In the rows, zero is written as 128.
Known rows:
[142 133 141 131 158  79 133 117 105 117 155 121 102 125  95 128  92 120
 148 119 114 136 132 103 134 117 121 150 110 131  97 135 139 133 125 136
 135 128  87 125 147 100 128 121 118 109 104 139 143 140 139 149 148 104] : sinek
[ 69  67 135  93  46 178  55 124 151 149  74  96 176 168 151 174 126  66
  72 164 121 118 113 121 131 164  96 157 103 132 168  62 156  95 127 103
  85 162 201 135 191  33 164 197 100 106 178  81  98 189 246  99 188 228] : dribos
[135 126 126 147  70 107 184 148 115 100 132 157 116 167 125 126 127 124
 123 114 137 138 122 121  89 136 120 145 105 139  89 119  93 167 130  95
 130 166 139 185 101 129 128 119 131 131 150 115 139 132  97 140 111 126] : flogok
[ 98 140 155 117  98 107 115 100 129 163 121 106  90  88 115 134 146 140
 123  95 142 114 125 149 180 123 125 135 160 155 111 172 130  91 118 137
 116 139 146 156 128 135  83 147 118 159  99 138  83 122 134 130 164 130] : pesim
[169 132 100 125 163 219 133 112 162 108 120 125 188 150 154 138 136 143
 119 192 151 129  99 180  99 135 136  76 147  94 202  97 151 145 136 121
 135  85 131  43 125 153 179 114 139 102 180 131 155 112 114 104  74 128] : menal
[127 140 154 122  93 107 109  84 123 145 136 104  76  86 104 136 139 149
 130 104 147 108 123 152 173 129 122 130 166 145 108 188 141 101 137 133
 120 126 166 144 132 128  69 126 112 157  88 142  79 142 111 137 158 127] : feba
[ 94 128 121 114 183 130 122 157 157 160 138 115 170 133 115 120 142 107
 129 148 114 133 121 131 162 118  85 126 116 109 156  79 153  97 142 106
 118 151 119  85 130  94 127 141 134 120 139 100 180 129 156 115 153 139] : sotre
[ 93 116 127 108 142 149 101 144 160 154 120 110 168 135 132 136 145 101
 113 150 114 127 118 137 159 129  91 129 125 112 163  80 153  91 139 108
 111 152 149  98 143  84 128 151 125 122 145 102 146 143 171 113 159 163] : tastem
[118 124 126 132 133 116 120 152 112 125 121 143 130 130 148 114 125 115
 131 120 105 138 151  91 109 124 140 142 107 131 116 115 120 143 128 143
 131 126 113 156 123 121 141 127 131 131 127 124 135 125 138 135 127 128] : grufol
[136 116 124 138 129  91 127 141 110 101 148 141 115 142 119 127 112 119
 141 112  99 131 146  94 119 128 133 146 113 119 114 127 114 135 129 136
 137 136 117 142 137 117 122 109 125 120 113 141 123 149 123 146 127 116] : stustik
[106 138 111 143 116  88 117 162 103 122 168 134 116 129  86 129 128 126
 152 119 131 126 150  83 114 131 120 139 105 131 125 147 145 168 126 116
 131 119 150 141 112 117 102 110 134 126 129  95 141 146 156 129 142 128] : doma
[108 140 152 116  97 119 113  91 130 157 116 107  89  85 119 135 146 147
 122 102 149 111 124 158 177 127 131 127 170 153 117 180 135  95 118 142
 119 129 147 149 129 141  86 143 116 158 102 144  76 121 126 129 156 128] : luferi
[135 120 133 129 128 102 121 159 114 102 145 154 116 146 127 123 117 115
 140 100  89 138 151  81 113 128 116 161  99 128  97 120 111 135 156 127
 137 138 142 162 138 114 109 115 135 141 110 121 117 141 116 144 125 138] : pozu
[125 115 132 137 146 158 229 178 171 127  44 157 142 147 139 137 139 108
  62 140 101 121 110 181 157 130 108 157 142 119  86  51  66 117 111  63
  98 169 153  53 107  52 147 105 138 119 167 104 167 113  76 107  89 153] : flete
[110 141 151 115  96 121 112  87 129 155 116 107  89  87 118 134 145 148
 122 101 151 111 124 159 175 127 131 128 169 154 116 180 135 100 116 142
 118 126 149 146 128 143  89 143 117 157 102 144  75 121 126 127 155 129] : drabe
[123 122 122 136 126 120 117 152 116 115 123 147 130 133 155 119 127 116
 131 117 103 136 150  93 103 126 145 140 114 125 127 114 112 140 122 145
 132 126 116 154 125 129 143 125 132 129 128 132 127 126 131 133 117 126] : tetribil
[148 145 143 116 212 121  99 139 148 133 163 116 146 111 127 115 123  96
 141 159  90 146 117 116 150 107  66 154 114 102 142  75 174 108 174 119
 119 127 114  75 149  51 128 122 119 111 116 112 190 139 141 141 154 124] : talak
[118 132 131 114 176 125 104 141 152 154 155 107 149 110 107 118 141 115
 136 152 119 128 122 130 166 119  80 126 121 102 146  98 175 105 173 103
 118 139 158  81 131  74  98 121 127 128 118  92 172 147 135 121 161 144] : zeki
[206 127  96 152 121 176 166  93 111  68 138 137 140 168 116 157  88 162
 136 167 171 127 108 159  52 151 169  84 133 114 160 157 119 185 106 129
 157  69 109  85 133 197 186  99 134  86 152 148 123 130  99 118  56 101] : fikluflem

Facts:
bafle: lisker a; sonim stotra
bapi: naklil sani; lisker k; luner druflur; sonim stotra
beska: lisker f; sonim greskol
bestas: naklil sinek; lisker i; luner flogok; sonim medi
brefo: naklil broren; lisker l; sonim flafleklan
bremak: naklil refus; sonim stotra
bribrenar: stimen stiflor; lisker f; sonim troma
bribrok: naklil brorol; lisker d; sonim tridek
brigram: lisker c; luner bubom; sonim koskin
britri: stimen luferi; sonim grudre
brodra: lisker i; luner doma; sonim sode
broren: naklil dreno; lisker i; luner flogron; sonim bruko
brorol: naklil mapus
bruklan: naklil klifi; lisker l; sonim vubak
bruko: sonim feba
bube: naklil rolom; lisker e; sonim kliskas
bubom: lisker j; sonim koskin
dasu: lisker e; luner rever; sonim luferi
deskezus: stimen vubak; lisker b; sonim gomil
doma: naklil flegeplu; lisker j; sonim sode
dreklo: luner skadror, pero; sonim greskol
dreno: lisker a; sonim keflodrul
dribos: stimen trugra; lisker a; sonim klotram
dridu: stimen trugra; lisker b; luner metul; sonim troma
droklon: stimen kovum; naklil vebrenas; luner muvol; sonim luferi
druflur: stimen fleflor; naklil flete; lisker b; sonim stotra
druten: lisker b; sonim klotram
drutrakol: stimen griplevu; lisker a; sonim brorol
duse: stimen griplevu; naklil dasu; lisker i; sonim fupur
duskin: naklil druflur; luner klige, flegeplu; sonim brorol
feba: naklil keri
fedrok: lisker m; sonim kliskas
fikluflem: naklil trenidras; lisker f; sonim gomil
flegeplu: naklil zuski; lisker j; luner sinek; sonim brorol
flenebris: lisker j; sonim triba
flete: stimen mebi; lisker c; sonim drabe
flevutum: sonim sode
fliskun: sonim fleflor
flives: lisker a; sonim fliskun
flogok: naklil gomil; lisker c; sonim medi
flogron: naklil mena; lisker d; sonim bruko
flore: stimen nugregus; lisker l; luner klige; sonim brorol
flupel: sonim kliskas
fomo: naklil plukozin; lisker a; luner zuski; sonim pesim
fotro: naklil furun; sonim griplevu
furun: naklil fomo; lisker i; luner deskezus, fikluflem; sonim gomil
gabuklis: lisker c; luner trenidras; sonim plutre
gademor: lisker f; luner murum; sonim bremak
genum: stimen troma; lisker i; sonim skupla
gomil: naklil mebi; sonim stotra
gradal: lisker b; luner pibriver; sonim mebi
gradrel: stimen skifi; lisker g; sonim flupel
greskol: naklil plesak; sonim fleflor
griplir: lisker a; sonim pluskodrol
griskevol: lisker b; luner skigal; sonim griplevu
grokleflel: lisker g; sonim kliskas
grosti: naklil grufol; lisker c; sonim fleflor
grudre: sonim griplevu
grufol: lisker k; luner ramo; sonim mebi
gruve: lisker e; sonim pesim
gupar: lisker c; sonim pluskodrol
kagu: lisker c; sonim triba
keken: lisker d; luner zeva; sonim triba
keri: lisker a; luner sotre; sonim flevutum
klefil: lisker a; sonim gomil
klefila: stimen pozu; luner flore; sonim brorol
klifi: naklil greskol; luner revo; sonim gomil
klige: lisker f; sonim brorol
klipek: stimen skupla; lisker a; sonim kliskas
klotram: sonim plukozin
koskin: sonim pluskodrol
kovum: naklil ledis; sonim vubak
ledis: lisker a; sonim fupur
legrugos: naklil pozu; lisker j; sonim bruko
listin: naklil trugra; lisker a; sonim flupel
lotofil: stimen tredo; lisker h; luner griskevol; sonim griplevu
lozim: naklil bubom; lisker j; sonim kovum
luzole: stimen plutre; lisker c; sonim flafleklan
magiku: lisker c; sonim pesim
mapus: lisker d; sonim flevutum
mebi: naklil doma; sonim skupla
mena: stimen drukle; luner duse; sonim fupur
menal: stimen feba; lisker a; sonim nugregus
metul: lisker c; luner dridu; sonim troma
mimen: stimen rotuk; lisker c; luner brodra, doma; sonim sode
murum: stimen fotro; lisker d; luner gademor; sonim bremak
muvol: naklil droklon; lisker i; luner droklon; sonim luferi
naka: naklil duskin; sonim mebi
napler: lisker a; luner toskiklol; sonim sode
naza: lisker b; sonim medi
nazur: sonim brorol
nepli: stimen pesim; lisker m; sonim drukle
nugregus: naklil pero; sonim stotra
panak: sonim griplevu
pero: naklil nepli; luner rera; sonim greskol
pesim: sonim plukozin
pibriver: naklil nugregus; lisker a; luner grufol; sonim mebi
pido: naklil bremak; lisker i; luner zuski; sonim pesim
pladatro: sonim fliskun
plesak: lisker g; luner fikluflem; sonim gomil
plidi: stimen drabe; naklil grosti; sonim skeflizon
plimel: luner stegis; sonim grudre
plogon: stimen fupur; naklil drabe; lisker d; luner zeki; sonim panak
plupli: naklil flogok; lisker h; sonim flevutum
plutre: naklil muvol; sonim luferi
poskeklal: stimen mebi; lisker c; sonim luferi
pozu: naklil skadror; lisker i; luner rera, dreklo; sonim greskol
pufi: lisker b; sonim fleflor
ramo: lisker f; sonim mebi
refus: naklil kovum; lisker i; sonim plukozin
rera: stimen greskol; lisker e; luner beska; sonim greskol
rever: lisker a; luner droklon; sonim luferi
revo: naklil talak; lisker c; sonim gomil
rolom: naklil skupla; lisker d; sonim zifum
ropil: lisker d; sonim keflodrul
rotuk: naklil skofi; lisker g; luner bubom, brigram; sonim koskin
sani: stimen tridek; naklil zeva; lisker f; luner fomo; sonim pesim
sinek: naklil revo; luner drutrakol, flegeplu; sonim brorol
skadror: lisker d; luner pero, dreklo; sonim greskol
skeflizon: sonim vubak
skegrafas: stimen skifi; lisker l; luner trugra; sonim feba
skifi: lisker g; sonim pluskodrol
skigal: stimen dribos; lisker i; luner griskevol; sonim griplevu
skigok: lisker a; luner pufi; sonim fleflor
skofi: stimen napler; naklil stales; lisker l; luner refus; sonim plukozin
skugak: lisker c; sonim flupel
skugel: stimen dribos; lisker b; luner pladatro; sonim fliskun
sotre: stimen kagu; lisker j; sonim flevutum
stagrik: naklil bafle; lisker g; sonim drabe
stales: naklil plutre; lisker k; sonim plukozin
stegis: stimen gradrel; naklil murum; lisker k; luner britri; sonim grudre
stepluflar: naklil fikluflem; lisker d; luner trefla; sonim kovum
stiflor: stimen greskol; lisker c; luner tetribil, nepli; sonim drukle
stotra: naklil bruklan
stubo: lisker f; luner flives; sonim fliskun
stustik: naklil flogron; lisker b; luner grokleflel, bube; sonim kliskas
talak: stimen naza; naklil stotra; lisker l; luner trakul; sonim flevutum
taplo: lisker a; sonim grudre
tastem: stimen skigal; lisker g; sonim griplevu
tebra: sonim bruko
tetribil: lisker a; luner nepli; sonim drukle
tosem: lisker b; luner duse, ledis; sonim fupur
toskiklol: lisker m; sonim sode
tradris: lisker e; luner stagrik; sonim drabe
trakul: lisker f; luner plupli; sonim flevutum
trazel: stimen rotuk; sonim troma
tredo: lisker a; sonim flafleklan
trefla: stimen skigok; lisker e; sonim kovum
tregum: lisker i; luner mapus; sonim flevutum
trenidras: lisker k; luner gabuklis; sonim plutre
triba: sonim stotra
tridek: sonim fupur
trododin: lisker f; sonim stotra
troma: naklil fotro; sonim stotra
trugra: lisker a; sonim feba
vakofli: stimen mapus; naklil koskin; lisker j; sonim mebi
vatrem: lisker a; sonim panak
vebrenas: lisker d; luner bribrenar, metul; sonim troma
viri: stimen flevutum; lisker h; luner plimel; sonim grudre
vodris: stimen koskin; lisker a; sonim medi
volo: lisker h; sonim vubak
zana: stimen mena; lisker b; luner sani; sonim pesim
zeflo: lisker j; luner stustik; sonim kliskas
zefu: stimen mebi; lisker c; luner skegrafas; sonim feba
zeki: stimen grudre; naklil stepluflar; lisker l; sonim panak
zeva: luner keken; sonim triba
zibidi: lisker a; sonim triba
zifum: sonim fleflor
zodruk: lisker k; luner deskezus; sonim gomil
zozude: naklil rotuk; lisker f; sonim kovum
zugudun: lisker i; luner zeki, vatrem; sonim panak
zuski: stimen bremak; naklil bube; sonim pesim

Rows:
No name comes twice in this set of rows, the named rows included.
[227 146 122 138 176 165 140  64 102  79 150 119 124 137 108 149  67 159
 149 173 164 134 100 153  72 131 162 103 132 128 145 163 153 187 112 151
 152  46  70  57 155 162 198 104 123  75 140 160 137 116 123 130  73  84]  klifi
[123 126 128 137 140  81 137 128 108 137 157 116 109 130  74 136 103 127
 146 116 136 126 133 110 137 128 114 140 106 138 101 149 133 130 119 116
 131 136 111 131 141 124 115 129 127 117 101 114 142 143 145 131 152 119]  naka
[114 143 147  91 208 152  86 159 164 160 153 125 176 118 147  89 155 117
 147 138 100 149 124 112 158  98  91 127 101 113 146  71 181 113 204 132
 131 138 134 105 124  93 110 137 146 152 141 101 177 103 138 128 148 149]  rera
[129 161 157 118 118  90 104  82 131 145 175 105  79  80 114 119 149 144
 153 101 140 126 115 149 175 112  89 134 167 140 122 180 152  83 154 136
 127 144 136 170 126 145  58 136 111 165  73 152  99 131 105 155 170 104]  greskol
[129 131 111 144 126 106 120 144 109 123 151 131 119 125 111 131 117 120
 144 130 124 130 144  97 104 135 116 137 112 123 126 142 128 136 130 119
 129 114 140 145 128 132 119 114 129 125 102 111 136 148 131 127 135 128]  stagrik
[107 133 119 135 134 113 120 144 113 145 134 128 127 122 119 127 122 118
 135 125 128 132 143 105 119 130 124 134 110 135 129 138 127 130 113 127
 125 118 116 147 127 140 133 134 134 129 115 111 138 127 150 119 143 128]  bubom
[122 128 137 114 171 114 132 124 157 147 156  99 144 129  81 132 129 127
 134 142 129 122 105 154 186 118  85 123 131 109 136 105 164  94 153 101
 123 156 129  66 140  84 105 131 123 118 127 114 164 143 138 125 158 130]  plidi
[136 105 139 106 192 127 102 130 153 151 137 105 158 115 112 103 128 123
 132 149 108 124 132 118 169 117 118 114 108  91 122  90 171 100 193 123
 129 147 153  73 141  64 106 115 130 121 111 106 174 155 112 127 154 152]  skofi
[ 94 100 118 130  64 138  94 137 111 132 100 127 136 148 146 153 114  94
 107 136 126 128 139  93  90 156 126 152 100 141 136 121 117 132 105 122
 110 129 160 179 154 114 155 161 118 120 137 100 100 157 188 112 152 173]  trugra
[131 126 118 124 152 140 129 150 158 121 145 129 159 140 134 123 150 113
 127 150 110 133 116 141 138 125  84 122 131  93 158  81 143 105 166  97
 124 153 157  92 120  92 112 114 128 127 137 112 165 144 108 125 125 138]  duse
[181 132 123 128 161 168 142  82 110 104 125 119 140 140 113 135  83 167
 136 156 167 127 113 150  94 128 195  84 128 135 145 152 148 184  98 163
 154  66  69  67 140 172 197 115 132  83 163 158 130 102 136 123  81  99]  zeva
[176 139 100 141 144 192 134 101 111 113 127 125 150 136 128 144  99 159
 136 175 174 129 118 146  62 141 173  82 128 127 169 161 143 183 103 142
 144  46 106  87 129 194 193 115 141  98 152 130 134 107 130 103  77 115]  flenebris
[ 96 136 150 117 103 105 116 105 127 162 121 108  93  92 111 132 142 140
 124  99 140 115 128 144 175 125 126 136 157 154 110 169 130  94 115 137
 117 138 138 153 130 137  89 146 118 153 100 137  89 123 136 130 163 131]  flevutum

Now the same objects, written a new way:
Known rows:
[112  74 124 106  94  79 112 154 170 151 162 173 112] : plupli
[113 161 171 169 129 143 146 108  72 127  63 131 122] : skigal
[117 107 125 153 122 105 124 130 142 137 135 149 136] : pladatro
[118 121 128 169 137 113 144 119 138 132 124 137 136] : refus
[141 105 152  86 147  91 136 123 111  99  96 109 143] : brorol
[ 92  85 130 123 109 102 113 140 139 134 144 153 132] : skigok
[146 146 122 101  77 129 120 136 122 143 120 144 111] : trefla
[ 93 126 129 178 149 137 143 117 119 126 112 126 142] : grufol
[210  78 134 153 155  98 213 133 165  64 146 149  25] : troma
[163  97 158  89 124 104 140 119 119  92 136 130 142] : kliskas
[120 177 148  96 122 174 160 115 108 131  67  93 111] : skofi
[116 135 123 112  84 134 158 129 113 126 116 130 143] : mena
[101 121 135 169 138 114 147 118 130 116 114 136 133] : broren
[160 101 166  75 120 104 130 114 112  92 130 128 152] : fliskun
[118 108 118 168 122 105 131 131 146 141 139 152 127] : nazur
[163  96 157  95 127 105 145 117 120  91 133 132 133] : flafleklan
[112 136 126 107  91 142 155 147 127 106 134 147 141] : zefu
[ 90  82 123 164 157  87 145 154 136 170  95 155 153] : trugra
[ 90  98 145 115 122 108 130 127 102 117 118 148 146] : dreklo

Rows:
No name comes twice in this set of rows, the named rows included.
[126 148 141 146 157 145 145 115 145 140  93 112  96]  brefo
[ 89  83 127 132 113 103 120 142 144 132 143 154 120]  tetribil
[204  75 127 172 164 109 224 133 157  68 147 147  47]  triba
[116 134 133 107  83 127 142 130 114 124 111 138 121]  klefila
[157  99 151 102 131 116 143 113 109  95 136 126 166]  plukozin
[ 82  85 120 141 119 106 130 142 140 143 142 153 154]  keri
[100 123 146 141 128 102 131 120 134 116 110 135 119]  pido
[116 178 145 104 124 173 165 113 111 131  67  93 110]  flore
[160 101 148 116 138 121 143 112 104  93 129 122 148]  drabe
[211  74 121 182 168 101 250 140 178  69 153 154  32]  gomil
[114 144 117 141 152 150 213 133 129 126  70  99  99]  murum
[ 92 101 145 125 118 112 128 125 103 116 125 148 142]  pero
[122 116 121 146 117 102 120 140 154 145 141 161 123]  bube
[111 112 110 215 178 145 204 128 152 120 117 126  91]  vebrenas
[121 178 145 110 117 182 148 110 104 132  74  94 110]  talak

